Below is a small trained network, with its code and all its weights. Each question gives an input and a class and asks what happens when units are switched off, that is, made to give their printed mean instead of their output.

import numpy as np


def w(rows, s, z=0):
    codes = np.array(rows[::2]) - 128.0
    scale = np.full(codes.shape[1], s)
    scale[-1] = z or s
    return codes * scale


def norm(h):
    return h / np.sqrt((h * h).mean(-1, keepdims=True) + 1e-5)


def f(y):
    return np.maximum(y, 0)


def log_softmax(a):
    a = a - a.max(-1, keepdims=True)
    return a - np.log(np.exp(a).sum(-1, keepdims=True))


def net(x, mask):
    res = np.array(x, float).reshape(1, 2) / 4 @ E
    u = 0
    for l in range(3):
        y = f(norm(res) @ A[l][:, :-1].T + A[l][:, -1])
        res = res + np.where(mask[u : u + 3], y, B[l][:, -1]) @ B[l][:, :-1]
        u += 3
    return log_softmax(norm(res)[-1] @ U[:, :-1].T + U[:, -1])


A, B = {}, {}
E = w([
[122,94,145,69,44,175,157,85],'x0',
[78,74,184,177,254,136,171,29],'x1',
],0.0032)
A[0] = w([
[137,135,210,81,224,124,168,123,90],'L0N0',
[153,178,132,195,187,40,83,138,3],'L0N1',
[157,253,182,205,148,80,79,199,91],'L0N2',
],0.0048,0.003)
B[0] = w([
[118,164,110,126,81,119,119,209,235],'L0N0',
[93,88,7,109,110,111,196,1,208],'L0N1',
[161,49,50,134,87,162,121,109,252],'L0N2',
],0.0066,0.0032)
A[1] = w([
[206,80,65,189,124,105,6,208,77],'L1N0',
[109,3,109,66,57,176,139,58,117],'L1N1',
[95,143,230,153,245,100,159,130,3],'L1N2',
],0.0045,0.003)
B[1] = w([
[145,227,205,67,152,158,142,163,185],'L1N0',
[98,84,69,184,196,80,149,104,254],'L1N1',
[131,254,121,54,24,127,160,132,160],'L1N2',
],0.0065,0.0059)
A[2] = w([
[41,183,123,184,134,18,107,245,11],'L2N0',
[63,197,172,93,168,89,205,3,2],'L2N1',
[143,193,246,187,254,99,148,232,173],'L2N2',
],0.0043,0.00073)
B[2] = w([
[166,153,146,200,209,53,111,248,194],'L2N0',
[241,162,174,18,66,200,130,142,252],'L2N1',
[152,97,93,134,254,151,31,158,157],'L2N2',
],0.0063,0.003)
U = w([
[86,10,2,124,90,135,211,43,236],'0',
[232,219,177,40,71,142,151,226,233],'1',
[143,69,70,236,206,74,90,201,192],'2',
[51,117,216,188,82,205,63,40,4],'3',
],0.0057,0.0037)

Each question gives the input, the list of numbers given to net, and the class t.
The units are the neurons (one row each of A and B). Each row of codes is followed by its name. A weight is (code - 128) times the scale printed after its matrix; where a second scale follows, it is the last column's (A, B and U).
mask holds one flag per neuron, layer by layer. A switched-off neuron (its flag False) gives its mean, the last column of its row in B, instead of its output. The means were averaged over made-up inputs and are rounded, as every weight is.
A unit's drop is (log p(t) with every unit on - log p(t) with that unit switched off) / (log p(t) with every unit on - log p(t) with every unit switched off).
The circuit of an input: a set's keep is (log p(t) with only the set's units on - log p(t) with every unit switched off) / (log p(t) with every unit on - log p(t) with every unit switched off). Starting from all 9 units, units are removed one at a time, each time the one whose removal leaves the highest keep (on an exact tie, the one counted first), for as long as the keep stays at least 0.8.
units of the circuit, in order: the units of the circuit, biggest drop first
most important unit: the unit with the biggest drop
k most important neurons: the k neurons with the biggest drops, biggest first
k most important neurons of layer l: the k neurons of layer l with the biggest drops, biggest first
drop of u: that unit's drop, to one decimal
input [4,7], class 1: units of the circuit, in order : (L2N1)
input [-8,-6], class 0: units of the circuit, in order : (L0N2 L0N1)
input [6,-6], class 0: 3 most important neurons : (L0N0 L2N1 L1N0)
input [1,-3], class 2: 3 most important neurons : (L1N2 L0N0 L2N2)
input [-1,-2], class 2: 3 most important neurons : (L1N1 L2N1 L0N1)
input [2,0], class 2: 4 most important neurons : (L1N1 L0N1 L0N2 L2N0)
input [-7,8], class 1: units of the circuit, in order : (L2N1 L1N2)
input [7,-5], class 0: units of the circuit, in order : (L0N0 L1N1)
input [-1,5], class 1: 2 most important neurons : (L0N2 L1N2)
input [5,6], class 1: 3 most important neurons : (L0N2 L0N1 L2N1)
input [0,-1], class 2: 4 most important neurons : (L0N1 L2N2 L1N2 L1N1)
input [-5,-4], class 0: 2 most important neurons of layer 0 : (L0N2 L0N1)
input [3,0], class 2: 4 most important neurons : (L1N1 L0N1 L0N2 L1N2)
input [-3,8], class 1: most important unit : L1N2
input [-3,4], class 1: 4 most important neurons : (L0N2 L1N1 L2N1 L0N0)
input [3,4], class 1: 3 most important neurons : (L0N2 L0N1 L2N1)
input [1,1], class 2: 3 most important neurons : (L1N2 L2N1 L2N2)
input [1,-2], class 2: 3 most important neurons : (L1N2 L0N0 L0N1)
input [1,5], class 1: 2 most important neurons : (L0N2 L1N2)
input [0,2], class 2: most important unit : L0N0
input [-3,7], class 1: drop of L1N1 : 0.0
input [-3,6], class 1: drop of L0N2 : 1.0
input [-7,5], class 0: drop of L0N1 : 2.2
